Below is a small trained network, with its code and all its weights. Each question gives an input and a class and asks what happens when units are switched off, that is, made to give their printed mean instead of their output.

import numpy as np


def w(rows, s, z=0):
    codes = np.array(rows[::2]) - 128.0
    scale = np.full(codes.shape[1], s)
    scale[-1] = z or s
    return codes * scale


def f(y):
    return y / 2 * (1 + np.tanh(0.7978845608 * (y + 0.044715 * y**3)))


def log_softmax(a):
    a = a - a.max(-1, keepdims=True)
    return a - np.log(np.exp(a).sum(-1, keepdims=True))


def net(x, mask):
    res = np.array(x, float).reshape(1, 6) / 4 @ E
    y = f(res @ A[0][:, :-1].T + A[0][:, -1])
    res = res + np.where(mask, y, B[0][:, -1]) @ B[0][:, :-1]
    return log_softmax(res[-1] @ U[:, :-1].T + U[:, -1])


A, B = {}, {}
E = w([
[161,162,221,161,111,164,210,197,98],'x0',
[130,154,61,127,27,115,132,155,64],'x1',
[39,54,101,233,117,34,76,163,131],'x2',
[188,172,179,174,177,113,134,170,63],'x3',
[149,205,109,202,109,88,105,120,115],'x4',
[211,15,176,75,137,125,2,73,120],'x5',
],0.0084)
A[0] = w([
[153,86,154,172,63,90,215,225,82,91],'neuron 0',
[118,137,168,113,183,141,181,164,206,205],'neuron 1',
[104,77,153,169,106,92,90,145,3,104],'neuron 2',
[101,80,140,141,89,71,116,172,77,112],'neuron 3',
[83,145,111,160,36,157,41,102,90,163],'neuron 4',
[83,169,49,174,142,112,122,226,108,187],'neuron 5',
[96,145,79,41,142,184,87,132,133,86],'neuron 6',
[172,214,107,189,134,81,61,94,114,208],'neuron 7',
[139,152,109,32,88,248,141,146,89,252],'neuron 8',
[136,62,120,121,176,133,111,59,199,171],'neuron 9',
[125,121,176,155,49,105,46,141,103,153],'neuron 10',
[101,76,158,111,163,115,82,47,235,136],'neuron 11',
[85,196,149,149,223,145,225,198,84,143],'neuron 12',
],0.0081,0.0039)
B[0] = w([
[141,98,125,209,155,114,164,163,253,217],'neuron 0',
[63,154,109,185,154,84,18,122,173,193],'neuron 1',
[228,83,152,55,42,207,145,131,79,205],'neuron 2',
[201,80,72,90,117,224,180,147,124,186],'neuron 3',
[180,172,126,90,109,131,164,111,138,208],'neuron 4',
[75,186,95,127,206,165,180,97,129,225],'neuron 5',
[148,112,204,79,12,159,148,132,70,177],'neuron 6',
[67,153,167,102,102,20,100,29,127,220],'neuron 7',
[144,235,101,50,152,108,108,80,88,255],'neuron 8',
[110,100,220,190,125,85,77,80,219,227],'neuron 9',
[162,101,156,141,91,180,130,79,44,201],'neuron 10',
[57,119,254,194,171,181,73,158,196,241],'neuron 11',
[60,141,157,194,160,109,46,89,231,248],'neuron 12',
],0.0072,0.0085)
U = w([
[154,80,188,97,104,182,98,143,90,5],'0',
[118,178,56,46,143,112,168,14,97,254],'1',
[18,153,153,181,197,91,35,70,254,215],'2',
[135,78,76,152,169,166,178,213,189,23],'3',
],0.0081,0.0022)

Each question gives the input, the list of numbers given to net, and the class t.
The units are the neurons (one row each of A and B). Each row of codes is followed by its name. A weight is (code - 128) times the scale printed after its matrix; where a second scale follows, it is the last column's (A, B and U).
mask holds one flag per neuron, in row order. A switched-off neuron (its flag False) gives its mean, the last column of its row in B, instead of its output. The means were averaged over made-up inputs and are rounded, as every weight is.
A unit's drop is (log p(t) with every unit on - log p(t) with that unit switched off) / (log p(t) with every unit on - log p(t) with every unit switched off).
The circuit of an input: a set's keep is (log p(t) with only the set's units on - log p(t) with every unit switched off) / (log p(t) with every unit on - log p(t) with every unit switched off). Starting from the 12 units with the biggest drops (on a tie, the unit counted first), units are removed one at a time, each time the one whose removal leaves the highest keep (on an exact tie, the one counted first), for as long as the keep stays at least 0.8.
circuit, biggest first: the units of the circuit, biggest drop first
k most important neurons: the k neurons with the biggest drops, biggest first
drop when u is switched off: that unit's drop, to one decimal
input [7,5,-5,-5,4,-4], class 2: circuit, biggest first	neuron 12
input [-1,-3,8,4,-2,2], class 0: circuit, biggest first	neuron 2; neuron 12
input [-1,-5,6,7,5,5], class 0: circuit, biggest first	neuron 2; neuron 12
input [5,7,4,-2,-8,2], class 3: circuit, biggest first	neuron 0; neuron 3
input [1,7,4,-6,0,-2], class 3: 2 most important neurons	neuron 8; neuron 7
input [1,8,-4,1,8,-7], class 2: 2 most important neurons	neuron 12; neuron 0
input [1,4,7,4,4,-2], class 1: circuit, biggest first	neuron 2; neuron 11
input [-3,6,5,4,7,8], class 0: 3 most important neurons	neuron 2; neuron 8; neuron 10
input [-7,1,6,4,-6,-3], class 1: 2 most important neurons	neuron 12; neuron 0
input [-5,5,4,-1,-1,1], class 0: 2 most important neurons	neuron 8; neuron 2
input [2,8,2,1,-4,2], class 0: 3 most important neurons	neuron 2; neuron 7; neuron 10
input [7,0,-1,-6,-2,1], class 1: 4 most important neurons	neuron 11; neuron 12; neuron 9; neuron 8
input [-4,-3,4,7,0,8], class 0: 4 most important neurons	neuron 2; neuron 12; neuron 10; neuron 1
input [-6,0,-2,7,-6,-1], class 1: circuit, biggest first	neuron 11
input [-3,-1,3,3,2,0], class 1: 2 most important neurons	neuron 12; neuron 11
input [-4,0,-6,2,3,2], class 1: drop when neuron 12 is switched off	0.2
input [-2,7,4,4,-3,-6], class 3: drop when neuron 2 is switched off	0.1
input [5,3,-8,6,6,1], class 2: drop when neuron 12 is switched off	1.3
